Below is a small trained network, with its code and all its weights. Each question gives an input and a class and asks what happens when units are switched off, that is, made to give their printed mean instead of their output.

import numpy as np


def w(rows, s, z=0):
    codes = np.array(rows[::2]) - 128.0
    scale = np.full(codes.shape[1], s)
    scale[-1] = z or s
    return codes * scale


def norm(h):
    return h / np.sqrt((h * h).mean(-1, keepdims=True) + 1e-5)


def f(y):
    return np.maximum(y, 0)


def log_softmax(a):
    a = a - a.max(-1, keepdims=True)
    return a - np.log(np.exp(a).sum(-1, keepdims=True))


def net(x, mask):
    res = np.array(x, float).reshape(1, 8) / 4 @ E
    u = 0
    for l in range(3):
        y = f(norm(res) @ A[l][:, :-1].T + A[l][:, -1])
        res = res + np.where(mask[u : u + 4], y, B[l][:, -1]) @ B[l][:, :-1]
        u += 4
    return log_softmax(norm(res)[-1] @ U[:, :-1].T + U[:, -1])


A, B = {}, {}
E = w([
[83,161,95,132,125,133,160,136,99,149],'x0',
[117,143,159,95,72,234,85,98,96,205],'x1',
[67,163,96,124,89,154,127,162,123,86],'x2',
[51,124,142,89,179,154,152,93,119,157],'x3',
[173,44,52,127,76,166,211,136,101,134],'x4',
[124,81,122,138,254,121,61,234,62,149],'x5',
[114,115,124,152,122,126,120,110,126,131],'x6',
[180,112,207,128,106,81,136,125,31,136],'x7',
],0.0065)
A[0] = w([
[83,72,177,126,153,35,221,166,137,3,17],'L0N0',
[134,91,105,115,157,154,82,132,241,131,181],'L0N1',
[72,87,206,129,152,159,181,122,128,102,254],'L0N2',
[175,130,197,149,76,116,206,35,184,131,133],'L0N3',
],0.0071,0.0023)
B[0] = w([
[210,167,72,154,221,150,98,38,118,201,231],'L0N0',
[113,125,162,155,92,94,183,149,134,225,214],'L0N1',
[225,129,154,242,57,71,173,254,136,67,203],'L0N2',
[56,220,78,15,168,114,136,232,71,52,254],'L0N3',
],0.0086,0.0055)
A[1] = w([
[171,227,144,121,164,77,64,161,94,153,248],'L1N0',
[114,104,209,48,91,253,94,106,78,159,132],'L1N1',
[159,32,94,38,183,123,2,210,121,167,4],'L1N2',
[102,205,193,108,125,58,47,98,136,144,74],'L1N3',
],0.0057,0.0031)
B[1] = w([
[122,151,167,202,76,201,141,121,125,159,254],'L1N0',
[251,168,81,146,156,68,107,7,127,169,165],'L1N1',
[105,149,153,88,114,91,105,141,116,72,163],'L1N2',
[116,27,141,115,193,160,166,85,110,91,167],'L1N3',
],0.012,0.0085)
A[2] = w([
[126,77,134,130,204,114,12,229,2,164,34],'L2N0',
[64,170,69,69,157,134,116,172,204,220,225],'L2N1',
[176,6,58,41,141,180,170,116,78,87,109],'L2N2',
[176,113,162,181,70,200,199,218,63,111,252],'L2N3',
],0.0072,0.0013)
B[2] = w([
[97,155,80,8,120,153,142,129,160,113,194],'L2N0',
[150,104,144,149,117,70,98,148,79,161,173],'L2N1',
[92,94,133,165,160,230,194,123,149,85,159],'L2N2',
[127,65,149,158,91,74,83,170,137,155,254],'L2N3',
],0.016,0.0094)
U = w([
[134,101,133,128,112,89,132,136,118,174,193],'0',
[75,194,116,33,127,134,147,150,127,68,135],'1',
[176,165,79,139,188,158,126,68,114,144,140],'2',
[82,86,192,168,148,250,166,129,158,95,165],'3',
[136,112,134,138,108,130,126,145,146,158,119],'4',
[122,101,133,140,113,109,122,129,135,146,131],'5',
[139,90,145,146,100,103,116,138,174,129,3],'6',
[120,107,128,135,116,117,121,133,127,144,86],'7',
],0.014,0.003)

Each question gives the input, the list of numbers given to net, and the class t.
The units are the neurons (one row each of A and B). Each row of codes is followed by its name. A weight is (code - 128) times the scale printed after its matrix; where a second scale follows, it is the last column's (A, B and U).
mask holds one flag per neuron, layer by layer. A switched-off neuron (its flag False) gives its mean, the last column of its row in B, instead of its output. The means were averaged over made-up inputs and are rounded, as every weight is.
A unit's drop is (log p(t) with every unit on - log p(t) with that unit switched off) / (log p(t) with every unit on - log p(t) with every unit switched off).
The circuit of an input: a set's keep is (log p(t) with only the set's units on - log p(t) with every unit switched off) / (log p(t) with every unit on - log p(t) with every unit switched off). Starting from all 12 units, units are removed one at a time, each time the one whose removal leaves the highest keep (on an exact tie, the one counted first), for as long as the keep stays at least 0.8.
circuit, biggest first: the units of the circuit, biggest drop first
unit that matters most: the unit with the biggest drop
k most important neurons: the k neurons with the biggest drops, biggest first
k most important neurons of layer l: the k neurons of layer l with the biggest drops, biggest first
input [2,-8,-4,0,5,8,-4,4], class 1: unit that matters most -> L2N0
input [1,6,2,5,5,-1,0,-6], class 0: 2 most important neurons -> (L1N3, L0N1)
input [0,-2,0,1,7,-4,-6,-3], class 3: 3 most important neurons -> (L2N2, L1N0, L2N0)
input [-7,-5,-2,6,8,8,7,-5], class 1: 2 most important neurons of layer 2 -> (L2N0, L2N3)
input [1,3,2,3,5,-3,2,0], class 3: circuit, biggest first -> (L2N2, L1N0)
input [1,4,5,-5,3,8,-8,5], class 1: 3 most important neurons -> (L2N0, L1N2, L0N2)
input [-7,-8,0,-4,1,5,-6,-3], class 2: 4 most important neurons -> (L0N0, L2N3, L0N2, L0N3)
input [4,7,-5,-3,8,-8,5,-6], class 1: 3 most important neurons of layer 1 -> (L1N0, L1N3, L1N1)
input [5,-8,7,-1,4,-6,-1,-5], class 2: 4 most important neurons -> (L2N3, L0N0, L2N0, L1N0)
input [-7,8,-3,-8,-7,2,-7,1], class 2: 3 most important neurons -> (L1N1, L0N2, L2N3)
input [-4,-6,-6,-2,-7,-5,-4,5], class 3: 3 most important neurons of layer 2 -> (L2N1, L2N0, L2N3)
input [-1,7,3,-7,-2,-4,-7,0], class 2: 2 most important neurons -> (L1N1, L0N2)
input [1,6,1,6,4,-3,-6,-4], class 2: 2 most important neurons -> (L1N1, L2N3)
input [-3,1,-3,7,-8,-2,3,4], class 3: 3 most important neurons -> (L1N3, L2N1, L0N1)
input [3,4,-3,6,2,2,5,-6], class 0: unit that matters most -> L1N0
input [-5,-5,5,-4,6,-7,-1,5], class 1: 3 most important neurons of layer 0 -> (L0N3, L0N2, L0N1)
input [4,8,7,8,6,7,-8,3], class 2: 3 most important neurons -> (L1N1, L0N3, L1N0)
input [-3,-5,0,2,8,0,-5,7], class 3: 2 most important neurons -> (L2N2, L0N1)
input [-1,4,-3,-1,-1,2,-5,-6], class 0: circuit, biggest first -> (L0N1, L2N1)
input [3,6,4,6,3,1,-2,-6], class 0: 2 most important neurons -> (L2N1, L1N3)
input [2,-4,-6,3,-4,7,-2,-2], class 1: most important neuron of layer 1 -> (L1N2)
input [6,-8,6,-5,-5,2,6,-6], class 2: circuit, biggest first -> (L2N3, L0N0)
input [5,-1,4,8,3,-1,-4,-2], class 6: 2 most important neurons of layer 0 -> (L0N2, L0N3)
input [8,-8,0,8,1,-8,5,3], class 1: 2 most important neurons of layer 2 -> (L2N3, L2N1)
